Below are the code and all the weights of a small trained network. Each question names an input and a class and asks about switching units off, where a switched-off unit gives its printed mean instead of its output.

import numpy as np


def w(rows, s, z=0):
    codes = np.array(rows[::2]) - 128.0
    scale = np.full(codes.shape[1], s)
    scale[-1] = z or s
    return codes * scale


def norm(h):
    return h / np.sqrt((h * h).mean(-1, keepdims=True) + 1e-5)


def f(y):
    return np.maximum(y, 0)


def log_softmax(a):
    a = a - a.max(-1, keepdims=True)
    return a - np.log(np.exp(a).sum(-1, keepdims=True))


def net(x, mask):
    res = np.array(x, float).reshape(1, 4) / 4 @ E
    u = 0
    for l in range(3):
        y = f(norm(res) @ A[l][:, :-1].T + A[l][:, -1])
        res = res + np.where(mask[u : u + 10], y, B[l][:, -1]) @ B[l][:, :-1]
        u += 10
    return log_softmax(norm(res)[-1] @ U[:, :-1].T + U[:, -1])


A, B = {}, {}
E = w([
[188,141,95,254,176,137],'x0',
[130,118,127,125,135,139],'x1',
[185,89,193,189,53,131],'x2',
[123,199,148,124,81,226],'x3',
],0.0089)
A[0] = w([
[137,155,96,219,170,171,29],'0.n1',
[136,98,183,174,68,137,133],'0.n2',
[98,174,76,128,162,185,60],'0.n3',
[159,107,80,218,194,83,73],'0.n4',
[105,156,142,168,140,160,71],'0.n5',
[89,57,137,89,155,54,117],'0.n6',
[142,150,119,92,83,163,124],'0.n7',
[107,155,126,166,105,119,35],'0.n8',
[145,7,191,159,57,76,121],'0.n9',
[122,149,152,93,151,152,4],'0.n10',
],0.012,0.003)
B[0] = w([
[231,201,104,112,133,106,230],'0.n1',
[180,4,99,147,163,205,207],'0.n2',
[127,206,173,104,145,71,196],'0.n3',
[15,96,194,148,114,146,255],'0.n4',
[158,132,116,120,167,124,163],'0.n5',
[187,129,19,123,138,146,229],'0.n6',
[69,119,167,130,124,126,179],'0.n7',
[150,117,124,136,161,117,139],'0.n8',
[173,218,203,63,85,47,244],'0.n9',
[114,121,100,149,149,114,145],'0.n10',
],0.015,0.0081)
A[1] = w([
[136,180,45,196,55,141,23],'1.n1',
[97,109,179,73,148,199,48],'1.n2',
[34,195,124,132,109,115,56],'1.n3',
[133,54,112,63,123,174,90],'1.n4',
[11,153,127,153,157,104,51],'1.n5',
[133,56,175,152,180,55,154],'1.n6',
[204,166,78,170,158,188,91],'1.n7',
[155,78,138,168,93,225,248],'1.n8',
[75,145,153,188,208,162,85],'1.n9',
[124,64,200,138,87,125,124],'1.n10',
],0.011,0.0015)
B[1] = w([
[68,105,103,100,130,92,154],'1.n1',
[108,121,177,186,186,86,191],'1.n2',
[174,68,116,151,168,182,249],'1.n3',
[113,179,144,171,144,79,192],'1.n4',
[166,64,139,78,100,207,253],'1.n5',
[91,140,140,141,103,156,208],'1.n6',
[180,110,60,78,113,117,237],'1.n7',
[148,115,132,177,36,103,214],'1.n8',
[121,134,178,34,145,144,225],'1.n9',
[116,248,83,172,119,147,237],'1.n10',
],0.014,0.0048)
A[2] = w([
[174,116,127,129,161,189,82],'2.n1',
[65,165,201,254,91,86,5],'2.n2',
[138,108,42,157,169,54,154],'2.n3',
[124,211,95,181,148,141,88],'2.n4',
[155,147,122,185,109,144,205],'2.n5',
[56,44,193,95,187,179,53],'2.n6',
[82,128,137,155,179,200,245],'2.n7',
[123,136,235,126,92,151,142],'2.n8',
[167,103,83,105,130,122,87],'2.n9',
[153,123,115,122,72,127,171],'2.n10',
],0.016,0.0017)
B[2] = w([
[78,104,99,158,61,66,197],'2.n1',
[77,141,96,44,177,251,225],'2.n2',
[62,124,157,110,116,214,197],'2.n3',
[127,96,205,99,119,93,178],'2.n4',
[77,91,83,79,108,74,185],'2.n5',
[190,75,92,239,83,91,241],'2.n6',
[194,125,139,175,90,101,197],'2.n7',
[69,111,67,109,153,143,254],'2.n8',
[79,115,166,163,139,164,192],'2.n9',
[129,117,168,234,211,115,184],'2.n10',
],0.017,0.01)
U = w([
[4,147,92,87,172,232,113],'0',
[143,72,92,246,97,108,217],'1',
[176,237,215,80,166,26,7],'2',
],0.012,0.0012)

Each question gives the input, the list of numbers given to net, and the class t.
The units are the neurons (one row each of A and B). Each row of codes is followed by its name. A weight is (code - 128) times the scale printed after its matrix; where a second scale follows, it is the last column's (A, B and U).
mask holds one flag per neuron, layer by layer. A switched-off neuron (its flag False) gives its mean, the last column of its row in B, instead of its output. The means were averaged over made-up inputs and are rounded, as every weight is.
A unit's drop is (log p(t) with every unit on - log p(t) with that unit switched off) / (log p(t) with every unit on - log p(t) with every unit switched off).
most important unit: the unit with the biggest drop
k most important neurons: the k neurons with the biggest drops, biggest first
top k neurons in layer l: the k neurons of layer l with the biggest drops, biggest first
drop of u: that unit's drop, to one decimal
input [0,-7,8,6], class 0: top 3 neurons in layer 0	(0.n1; 0.n6; 0.n7)
input [-7,-4,4,-2], class 2: 2 most important neurons	(0.n9; 2.n6)
input [1,-3,5,-3], class 0: most important neuron	(0.n1)
input [-4,1,1,-5], class 2: top 2 neurons in layer 2	(2.n2; 2.n8)
input [-5,0,-3,1], class 1: top 2 neurons in layer 0	(0.n9; 0.n1)
input [-4,-8,-3,1], class 1: 3 most important neurons	(0.n9; 0.n1; 0.n2)
input [1,6,-2,0], class 1: 3 most important neurons	(0.n4; 0.n9; 0.n6)
input [1,0,-4,7], class 2: 2 most important neurons	(0.n4; 0.n3)
input [4,7,-6,2], class 2: 2 most important neurons	(0.n1; 0.n3)
input [0,-8,-6,3], class 1: 3 most important neurons	(0.n1; 0.n9; 0.n6)
input [7,0,2,-8], class 0: drop of 2.n10	0.0
input [1,-3,-8,-3], class 1: drop of 0.n1	2.5
input [-4,3,-4,2], class 1: drop of 0.n1	0.2
input [8,-7,6,-3], class 0: most important unit	0.n4
